Below is a small trained network, with its code and all its weights. Each question gives an input and a target symbol and asks what happens when units are switched off, that is, made to give their printed mean instead of their output.

import numpy as np


def w(rows, s, z=0):
    codes = np.array(rows[::2]) - 128.0
    scale = np.full(codes.shape[1], s)
    scale[-1] = z or s
    return codes * scale


def f(y):
    return y / 2 * (1 + np.tanh(0.7978845608 * (y + 0.044715 * y**3)))


def softmax(a):
    e = np.exp(a - a.max(-1, keepdims=True))
    return e / e.sum(-1, keepdims=True)


def log_softmax(a):
    a = a - a.max(-1, keepdims=True)
    return a - np.log(np.exp(a).sum(-1, keepdims=True))


def net(x, mask):
    ids = ['αγδζηλπτφψ'.index(c) for c in x.split()]
    T = len(ids)
    res = E[ids] + P[:T]
    r = res
    for j in range(2):
        rows = slice(4 * j, 4 * j + 4)
        q, k, v = (r @ M[0][rows].T for M in (Q, K, V))
        z = softmax(np.where(np.tri(T) > 0, q @ k.T / 4**0.5, -1e9)) @ v
        o = O[0][rows]
        res = res + np.where(mask[j], z, o[:, -1]) @ o[:, :-1]
    y = f(res @ A[0][:, :-1].T + A[0][:, -1])
    res = res + np.where(mask[2:6], y, B[0][:, -1]) @ B[0][:, :-1]
    return log_softmax(res[-1] @ U[:, :-1].T + U[:, -1])


Q, K, V, O, A, B = {}, {}, {}, {}, {}, {}
E = w([
[119,169,148,116,149,71],'α',
[159,115,168,128,79,136],'γ',
[52,187,96,70,75,116],'δ',
[100,158,144,135,154,169],'ζ',
[180,174,140,125,121,163],'η',
[137,117,163,119,116,215],'λ',
[35,66,147,132,226,140],'π',
[48,29,155,170,209,72],'τ',
[129,82,176,138,3,74],'φ',
[236,130,81,116,119,85],'ψ',
],0.02)
P = w([
[63,140,104,249,118,116],'0',
[126,74,64,191,157,200],'1',
[97,156,148,176,106,86],'2',
[121,86,63,124,176,147],'3',
[99,199,155,126,88,124],'4',
[142,85,89,108,142,163],'5',
[82,179,130,147,114,77],'6',
[153,82,110,87,165,127],'7',
[114,193,176,99,126,83],'8',
[163,141,111,31,136,192],'9',
],0.014)
Q[0] = w([
[155,129,226,23,134,195],'head 0',
[71,116,181,178,110,53],'head 0',
[126,55,76,219,19,79],'head 0',
[92,149,57,167,116,139],'head 0',
[70,120,188,127,72,96],'head 1',
[154,26,119,113,215,146],'head 1',
[82,104,67,200,43,173],'head 1',
[157,119,215,53,184,255],'head 1',
],0.0084)
K[0] = w([
[110,128,168,3,192,146],'head 0',
[140,138,112,100,121,178],'head 0',
[79,159,88,147,157,169],'head 0',
[98,98,173,93,153,193],'head 0',
[113,118,149,111,167,134],'head 1',
[132,59,109,156,123,151],'head 1',
[124,146,49,133,122,104],'head 1',
[147,97,143,55,115,111],'head 1',
],0.012)
V[0] = w([
[168,54,59,170,85,49],'head 0',
[190,142,67,231,27,144],'head 0',
[58,56,49,181,200,125],'head 0',
[178,177,6,181,89,85],'head 0',
[184,105,63,74,147,134],'head 1',
[177,202,94,230,199,1],'head 1',
[80,107,95,226,111,59],'head 1',
[165,196,69,154,222,104],'head 1',
],0.0085)
O[0] = w([
[111,12,167,42,103,121,50],'head 0',
[186,175,117,76,77,200,182],'head 0',
[132,136,160,178,226,39,152],'head 0',
[161,228,93,67,119,114,74],'head 0',
[185,53,109,72,196,155,69],'head 1',
[160,126,231,2,128,132,2],'head 1',
[123,101,155,174,120,146,120],'head 1',
[171,214,120,98,194,98,67],'head 1',
],0.0072,0.0062)
A[0] = w([
[238,82,13,148,152,146,125],'neuron 0',
[87,141,173,128,47,1,78],'neuron 1',
[177,59,158,136,147,178,254],'neuron 2',
[5,69,174,108,153,199,128],'neuron 3',
],0.0079,0.0038)
B[0] = w([
[76,157,151,2,179,170,251],'neuron 0',
[161,27,90,30,163,207,198],'neuron 1',
[120,157,100,82,165,125,231],'neuron 2',
[205,80,134,151,124,14,254],'neuron 3',
],0.0096,0.0052)
U = w([
[237,205,138,128,108,140,41],'α',
[201,30,127,92,81,168,2],'γ',
[78,183,206,121,134,121,119],'δ',
[204,128,111,177,132,164,232],'ζ',
[254,159,97,80,157,130,107],'η',
[91,92,50,108,174,198,176],'λ',
[124,78,101,124,207,114,53],'π',
[127,110,131,116,183,61,72],'τ',
[250,48,112,126,85,161,208],'φ',
[174,119,145,36,183,113,144],'ψ',
],0.01,0.007)

Each question gives the input, a string of symbols that net reads in full, and the target symbol t.
The units are the heads (4 rows each of Q, K, V and O) and the neurons (one row each of A and B). Each row of codes is followed by its name. A weight is (code - 128) times the scale printed after its matrix; where a second scale follows, it is the last column's (O, A, B and U).
mask holds one flag per unit, heads first, then neurons. A switched-off unit (its flag False) gives its mean, the last column of its rows in O or B, instead of its output. The means were averaged over made-up inputs and are rounded, as every weight is.
A unit's drop is (log p(t) with every unit on - log p(t) with that unit switched off) / (log p(t) with every unit on - log p(t) with every unit switched off).
The circuit of an input: a set's keep is (log p(t) with only the set's units on - log p(t) with every unit switched off) / (log p(t) with every unit on - log p(t) with every unit switched off). Starting from all 6 units, units are removed one at a time, each time the one whose removal leaves the highest keep (on an exact tie, the one counted first), for as long as the keep stays at least 0.8.
circuit, biggest first: the units of the circuit, biggest drop first
most important unit: the unit with the biggest drop
top k neurons: the k neurons with the biggest drops, biggest first
heads that matter: for each layer, one digit per head in row order, 1 if its drop is at least 0.15 and else 0, layers parted by /
drop of u: that unit's drop, to one decimal
input ζ φ λ λ λ, target ζ: circuit, biggest first -> [neuron 0; head 1; neuron 1]
input α ζ α λ λ η, target λ: most important unit -> neuron 3
input δ δ γ π λ λ η ζ τ ζ, target τ: circuit, biggest first -> [head 0; neuron 3]
input η γ ζ η α λ ψ η, target ψ: circuit, biggest first -> [neuron 0; head 1]
input λ λ λ λ ζ λ λ α γ, target φ: circuit, biggest first -> [neuron 1; neuron 0]
input π λ γ τ, target τ: circuit, biggest first -> [neuron 3; neuron 1]
input λ λ ψ λ, target ψ: circuit, biggest first -> [head 1; neuron 0; head 0]
input α λ λ η τ φ η ζ, target φ: circuit, biggest first -> [neuron 3; head 0; head 1]
input ζ ψ λ γ, target ψ: circuit, biggest first -> [head 1; neuron 0]
input γ λ π λ, target π: heads that matter -> 10
input λ λ λ λ α, target ψ: heads that matter -> 01
input δ ζ λ π λ λ π γ, target π: heads that matter -> 10
input λ η λ λ λ ζ λ λ ζ, target ζ: circuit, biggest first -> [neuron 0; head 0]
input ζ τ λ δ λ η λ ζ λ α, target λ: circuit, biggest first -> [neuron 3; head 0]
input α λ λ ζ ζ γ λ δ ζ π, target π: heads that matter -> 11
input η ζ ζ τ λ λ, target τ: circuit, biggest first -> [head 0]
input γ δ φ, target γ: heads that matter -> 00
input ψ ζ λ γ δ ψ π η, target ψ: heads that matter -> 01
input φ λ λ δ ζ τ, target τ: top 3 neurons -> [neuron 3; neuron 1; neuron 2]
input δ ψ γ φ ζ λ λ γ λ, target φ: top 2 neurons -> [neuron 3; neuron 0]
input α λ ζ π, target π: circuit, biggest first -> [neuron 3]
input λ η λ γ γ η π γ λ, target φ: top 2 neurons -> [neuron 0; neuron 3]
input ψ τ λ λ λ λ γ γ, target λ: top 3 neurons -> [neuron 3; neuron 0; neuron 2]
input γ δ η, target α: top 2 neurons -> [neuron 1; neuron 0]
input λ λ π ζ, target π: drop of head 0 -> 1.0
input π δ η φ δ γ φ λ λ α, target λ: drop of neuron 3 -> 0.5
input λ ζ λ π π λ τ ζ ζ ψ, target ψ: drop of neuron 0 -> 0.7
input ζ τ ζ ψ λ η γ ζ φ, target γ: drop of neuron 1 -> 1.6
